Below is a small trained network, with its code and all its weights. Each question gives an input and a target symbol and asks what happens when units are switched off, that is, made to give their printed mean instead of their output.

import numpy as np


def w(rows, s, z=0):
    codes = np.array(rows[::2]) - 128.0
    scale = np.full(codes.shape[1], s)
    scale[-1] = z or s
    return codes * scale


def norm(h):
    return h / np.sqrt((h * h).mean(-1, keepdims=True) + 1e-5)


def f(y):
    return np.maximum(y, 0)


def softmax(a):
    e = np.exp(a - a.max(-1, keepdims=True))
    return e / e.sum(-1, keepdims=True)


def log_softmax(a):
    a = a - a.max(-1, keepdims=True)
    return a - np.log(np.exp(a).sum(-1, keepdims=True))


def net(x, mask):
    ids = ['αβγδεζθλμξπστφψ'.index(c) for c in x.split()]
    T = len(ids)
    res = E[ids] + P[:T]
    u = 0
    for l in range(3):
        q, k, v = (norm(res) @ M[l].T for M in (Q, K, V))
        z = softmax(np.where(np.tri(T) > 0, q @ k.T / 4**0.5, -1e9)) @ v
        res = res + np.where(mask[u], z, O[l][:, -1]) @ O[l][:, :-1]
        u += 1
        y = f(norm(res) @ A[l][:, :-1].T + A[l][:, -1])
        res = res + np.where(mask[u : u + 8], y, B[l][:, -1]) @ B[l][:, :-1]
        u += 8
    return log_softmax(norm(res)[-1] @ U[:, :-1].T + U[:, -1])


Q, K, V, O, A, B = {}, {}, {}, {}, {}, {}
E = w([
[59,219,101,60,128,127,40,116,81,169],'α',
[134,193,115,51,113,88,105,127,34,110],'β',
[105,154,73,74,66,150,143,113,88,86],'γ',
[92,105,89,57,120,163,102,104,70,124],'δ',
[64,164,85,108,87,212,87,134,126,113],'ε',
[63,170,96,114,106,98,216,133,159,133],'ζ',
[125,194,105,148,181,178,38,117,153,101],'θ',
[44,99,81,116,80,204,183,161,188,139],'λ',
[154,87,179,91,129,176,97,164,44,176],'μ',
[174,162,182,158,62,183,111,198,101,101],'ξ',
[180,102,161,126,180,30,185,135,81,157],'π',
[124,109,179,179,251,128,77,99,146,186],'σ',
[92,58,83,171,191,77,201,96,174,121],'τ',
[178,127,135,208,168,65,178,138,186,60],'φ',
[176,73,173,187,104,111,181,183,146,83],'ψ',
],0.003)
P = w([
[168,134,153,15,141,169,158,90,201,97],'0',
[10,177,120,45,180,104,154,201,73,63],'1',
[128,97,87,148,53,59,25,162,134,176],'2',
[166,140,103,178,120,194,168,65,57,172],'3',
[39,152,116,199,194,138,166,199,4,116],'4',
[126,111,85,152,31,53,29,172,130,165],'5',
],0.0031)
Q[0] = w([
[185,95,126,70,48,55,50,68,230,157],'L0H1',
[169,171,105,155,138,216,190,49,82,155],'L0H1',
[3,208,80,129,162,97,112,238,28,81],'L0H1',
[85,97,205,170,222,168,214,195,116,71],'L0H1',
],0.0067)
K[0] = w([
[114,167,134,6,133,138,123,120,149,96],'L0H1',
[93,161,62,169,101,150,135,101,54,191],'L0H1',
[163,59,129,202,115,130,120,132,151,151],'L0H1',
[120,88,147,254,151,89,138,167,115,103],'L0H1',
],0.0088)
V[0] = w([
[23,22,92,131,154,210,123,113,172,237],'L0H1',
[129,197,133,112,246,127,13,84,108,191],'L0H1',
[159,100,194,69,119,69,177,138,56,252],'L0H1',
[143,220,190,136,29,222,90,212,105,152],'L0H1',
],0.0034)
O[0] = w([
[43,2,186,95,139,104,168,100,180,108,2],'L0H1',
[109,207,213,95,86,121,135,61,111,159,170],'L0H1',
[155,114,158,49,98,132,172,195,124,252,157],'L0H1',
[116,177,187,115,135,186,141,217,145,24,189],'L0H1',
],0.0041,0.00099)
A[0] = w([
[226,160,169,190,204,186,147,1,209,145,47],'L0N1',
[136,122,83,153,208,131,154,57,105,137,4],'L0N2',
[137,149,132,152,52,101,80,3,114,132,106],'L0N3',
[187,162,101,199,69,109,68,172,161,69,80],'L0N4',
[163,90,78,199,70,24,109,153,189,153,79],'L0N5',
[140,52,130,126,88,42,82,164,43,150,103],'L0N6',
[145,122,102,161,155,137,197,91,237,137,65],'L0N7',
[85,89,122,108,163,118,112,193,99,74,13],'L0N8',
],0.004,0.0031)
B[0] = w([
[149,148,134,87,185,109,107,255,113,88,157],'L0N1',
[120,127,76,119,111,89,133,117,90,83,148],'L0N2',
[111,117,170,122,108,154,114,162,177,134,212],'L0N3',
[106,81,120,109,170,115,151,108,148,165,238],'L0N4',
[112,162,121,88,108,177,59,113,104,139,214],'L0N5',
[86,145,90,146,133,153,127,102,191,127,250],'L0N6',
[107,161,145,111,79,108,165,160,161,166,149],'L0N7',
[116,158,161,141,123,63,110,165,123,147,169],'L0N8',
],0.0066,0.0024)
Q[1] = w([
[61,93,85,93,99,74,89,124,172,130],'L1H1',
[129,108,151,148,185,97,242,93,89,103],'L1H1',
[155,122,52,141,118,94,2,105,182,118],'L1H1',
[179,81,138,109,135,119,56,106,182,165],'L1H1',
],0.0067)
K[1] = w([
[121,56,83,20,133,49,178,85,224,146],'L1H1',
[25,96,75,254,107,63,100,172,21,160],'L1H1',
[232,150,58,4,143,101,77,114,224,49],'L1H1',
[163,92,138,37,221,139,92,142,143,42],'L1H1',
],0.0047)
V[1] = w([
[57,126,84,125,56,30,255,56,57,108],'L1H1',
[89,193,98,187,43,132,149,123,177,147],'L1H1',
[87,185,97,168,69,127,123,100,110,115],'L1H1',
[112,179,114,185,47,141,161,155,237,177],'L1H1',
],0.0024)
O[1] = w([
[48,195,94,89,180,181,2,82,149,224,2],'L1H1',
[102,148,112,63,247,113,157,154,106,126,56],'L1H1',
[103,136,153,80,220,114,69,152,114,132,69],'L1H1',
[115,147,83,75,226,115,234,147,102,118,79],'L1H1',
],0.0025,0.00086)
A[1] = w([
[112,142,191,112,148,130,175,3,121,113,109],'L1N1',
[103,164,188,113,143,127,162,135,125,94,179],'L1N2',
[184,123,53,135,147,196,160,117,132,99,50],'L1N3',
[172,49,147,79,88,187,141,57,83,105,3],'L1N4',
[96,123,73,93,82,167,129,167,96,132,141],'L1N5',
[178,185,152,118,169,158,148,99,143,72,139],'L1N6',
[114,170,97,109,171,77,73,120,47,119,46],'L1N7',
[243,67,122,126,145,132,187,111,137,182,4],'L1N8',
],0.0055,0.0016)
B[1] = w([
[58,176,102,102,119,177,27,142,120,159,164],'L1N1',
[86,133,152,132,102,138,95,84,76,155,219],'L1N2',
[119,76,91,192,42,80,132,51,139,127,163],'L1N3',
[227,139,69,137,209,209,72,150,214,88,159],'L1N4',
[190,129,167,182,180,106,127,102,136,142,254],'L1N5',
[110,126,76,141,72,136,116,106,39,163,183],'L1N6',
[169,73,110,166,97,188,208,100,171,116,228],'L1N7',
[74,228,222,124,181,124,93,91,115,3,152],'L1N8',
],0.0049,0.0036)
Q[2] = w([
[102,76,107,141,97,64,41,129,208,114],'L2H1',
[74,94,173,99,183,166,166,144,157,134],'L2H1',
[90,112,66,155,148,110,223,118,51,90],'L2H1',
[185,84,56,79,101,78,89,140,254,168],'L2H1',
],0.0087)
K[2] = w([
[119,114,113,75,98,102,117,101,140,59],'L2H1',
[71,73,161,97,150,154,152,134,116,154],'L2H1',
[86,119,98,255,121,110,160,144,128,148],'L2H1',
[167,106,100,53,96,110,160,111,187,94],'L2H1',
],0.0099)
V[2] = w([
[124,121,241,149,145,223,248,104,136,205],'L2H1',
[172,200,164,96,189,191,60,143,234,68],'L2H1',
[80,175,100,88,235,123,220,186,116,104],'L2H1',
[144,160,70,76,90,89,108,255,139,182],'L2H1',
],0.0032)
O[2] = w([
[209,168,92,33,72,171,130,103,219,49,180],'L2H1',
[134,137,130,165,125,173,239,121,3,46,232],'L2H1',
[182,161,128,158,80,109,8,88,110,97,119],'L2H1',
[123,186,140,160,191,172,78,196,78,129,1],'L2H1',
],0.0035,0.00074)
A[2] = w([
[109,161,79,139,111,78,44,102,167,88,132],'L2N1',
[115,101,104,180,84,143,80,139,151,151,169],'L2N2',
[198,99,102,158,255,67,143,234,141,106,4],'L2N3',
[76,171,209,59,91,129,110,178,108,121,79],'L2N4',
[40,63,112,110,214,91,134,154,150,106,40],'L2N5',
[64,79,190,157,139,62,160,115,135,57,59],'L2N6',
[200,170,121,84,186,105,169,183,203,193,21],'L2N7',
[172,121,142,148,81,154,169,146,125,22,66],'L2N8',
],0.0057,0.0037)
B[2] = w([
[150,92,187,147,129,183,171,181,99,122,215],'L2N1',
[135,155,130,81,144,104,167,115,109,74,254],'L2N2',
[65,129,60,3,55,35,74,159,146,55,165],'L2N3',
[181,51,82,164,186,91,108,129,177,152,216],'L2N4',
[164,162,165,54,175,99,195,105,59,171,165],'L2N5',
[179,220,125,182,83,131,53,79,184,114,171],'L2N6',
[51,207,121,200,156,150,204,182,185,139,160],'L2N7',
[78,91,154,154,114,88,109,166,108,207,194],'L2N8',
],0.0062,0.0039)
U = w([
[163,130,46,90,191,234,69,125,160,66,113],'α',
[234,185,83,74,50,144,108,119,89,186,136],'β',
[84,67,187,158,35,88,168,176,90,212,99],'γ',
[128,89,165,46,42,146,155,87,240,113,145],'δ',
[129,158,167,234,64,88,43,74,183,92,114],'ε',
[180,82,229,87,158,183,195,184,83,63,110],'ζ',
[2,146,130,129,93,193,146,68,66,47,95],'θ',
[179,210,205,107,195,51,129,56,106,82,105],'λ',
[217,47,115,140,176,78,73,149,209,180,170],'μ',
[119,128,112,222,206,105,64,209,13,130,78],'ξ',
[89,207,104,158,164,148,187,198,215,161,160],'π',
[41,120,137,88,126,153,14,83,145,230,110],'σ',
[83,87,132,55,224,81,213,108,67,181,93],'τ',
[177,63,33,199,136,116,210,92,129,79,133],'φ',
[113,137,71,52,101,53,87,184,116,57,251],'ψ',
],0.0062,0.0028)

Each question gives the input, a string of symbols that net reads in full, and the target symbol t.
The units are the heads (4 rows each of Q, K, V and O) and the neurons (one row each of A and B). Each row of codes is followed by its name. A weight is (code - 128) times the scale printed after its matrix; where a second scale follows, it is the last column's (O, A, B and U).
mask holds one flag per unit, layer by layer, with each layer's heads first. A switched-off unit (its flag False) gives its mean, the last column of its rows in O or B, instead of its output. The means were averaged over made-up inputs and are rounded, as every weight is.
A unit's drop is (log p(t) with every unit on - log p(t) with that unit switched off) / (log p(t) with every unit on - log p(t) with every unit switched off).
The circuit of an input: a set's keep is (log p(t) with only the set's units on - log p(t) with every unit switched off) / (log p(t) with every unit on - log p(t) with every unit switched off). Starting from the 12 units with the biggest drops (on a tie, the unit counted first), units are removed one at a time, each time the one whose removal leaves the highest keep (on an exact tie, the one counted first), for as long as the keep stays at least 0.8.
units of the circuit, in order: the units of the circuit, biggest drop first
most important unit: the unit with the biggest drop
k most important neurons: the k neurons with the biggest drops, biggest first
top k neurons in layer l: the k neurons of layer l with the biggest drops, biggest first
input ξ β λ π δ θ, target ψ: 2 most important neurons -> [L2N3 L0N4]
input θ ε μ θ μ δ, target ε: 2 most important neurons -> [L2N6 L0N3]
input σ μ δ μ τ π, target δ: units of the circuit, in order -> [L0H1 L0N3 L2H1]
input β α β ζ β, target ζ: most important unit -> L2N1
input β α β γ β, target γ: 2 most important neurons -> [L1N7 L2N8]
input δ β π, target θ: 2 most important neurons -> [L0N5 L0N6]
input φ α ψ φ λ σ, target ξ: units of the circuit, in order -> [L2H1 L0N1]
input δ τ π μ, target ζ: 2 most important neurons -> [L1N4 L1N8]
input τ ξ ζ π μ, target π: units of the circuit, in order -> [L0H1 L2N7 L2H1]
input β ψ τ ξ π, target τ: units of the circuit, in order -> [L0H1 L2N5]
input π θ θ μ δ, target μ: units of the circuit, in order -> [L2N4 L0H1 L2H1]
input θ ψ ζ, target ε: 3 most important neurons -> [L0N3 L2N6 L0N1]
input π β μ, target β: units of the circuit, in order -> [L0H1 L1N8 L2H1]
input γ μ φ, target τ: units of the circuit, in order -> [L2H1 L0N4 L2N5]
input φ δ ε, target ξ: units of the circuit, in order -> [L2H1 L0N1 L0H1]
input μ φ θ π ε ζ, target γ: top 2 neurons in layer 2 -> [L2N8 L2N2]
input φ ζ β ψ τ, target ψ: units of the circuit, in order -> [L0H1 L2N3]
input γ γ σ β ζ σ, target τ: most important unit -> L2H1
input π φ β α μ, target μ: units of the circuit, in order -> [L0H1 L2N4 L2H1]
input μ β φ, target γ: 2 most important neurons -> [L2N8 L1N4]
input π ψ ζ, target β: 2 most important neurons -> [L1N8 L0N5]
input μ φ δ φ μ, target φ: most important neuron -> [L1N7]
input ψ τ λ ζ θ, target λ: units of the circuit, in order -> [L0H1 L2N5 L2N6]
input μ π δ φ δ, target φ: units of the circuit, in order -> [L0H1 L1N7]
input ψ σ δ τ, target τ: 2 most important neurons -> [L0N2 L2N5]
input ε γ τ ξ ξ ζ, target λ: 3 most important neurons -> [L2N5 L2N6 L0N4]
input π β γ α, target σ: 3 most important neurons -> [L2N4 L1N1 L1N2]
input β μ μ ψ, target ε: units of the circuit, in order -> [L1N8 L1N3 L2N6]
input φ β φ, target ξ: 2 most important neurons -> [L0N1 L0N5]
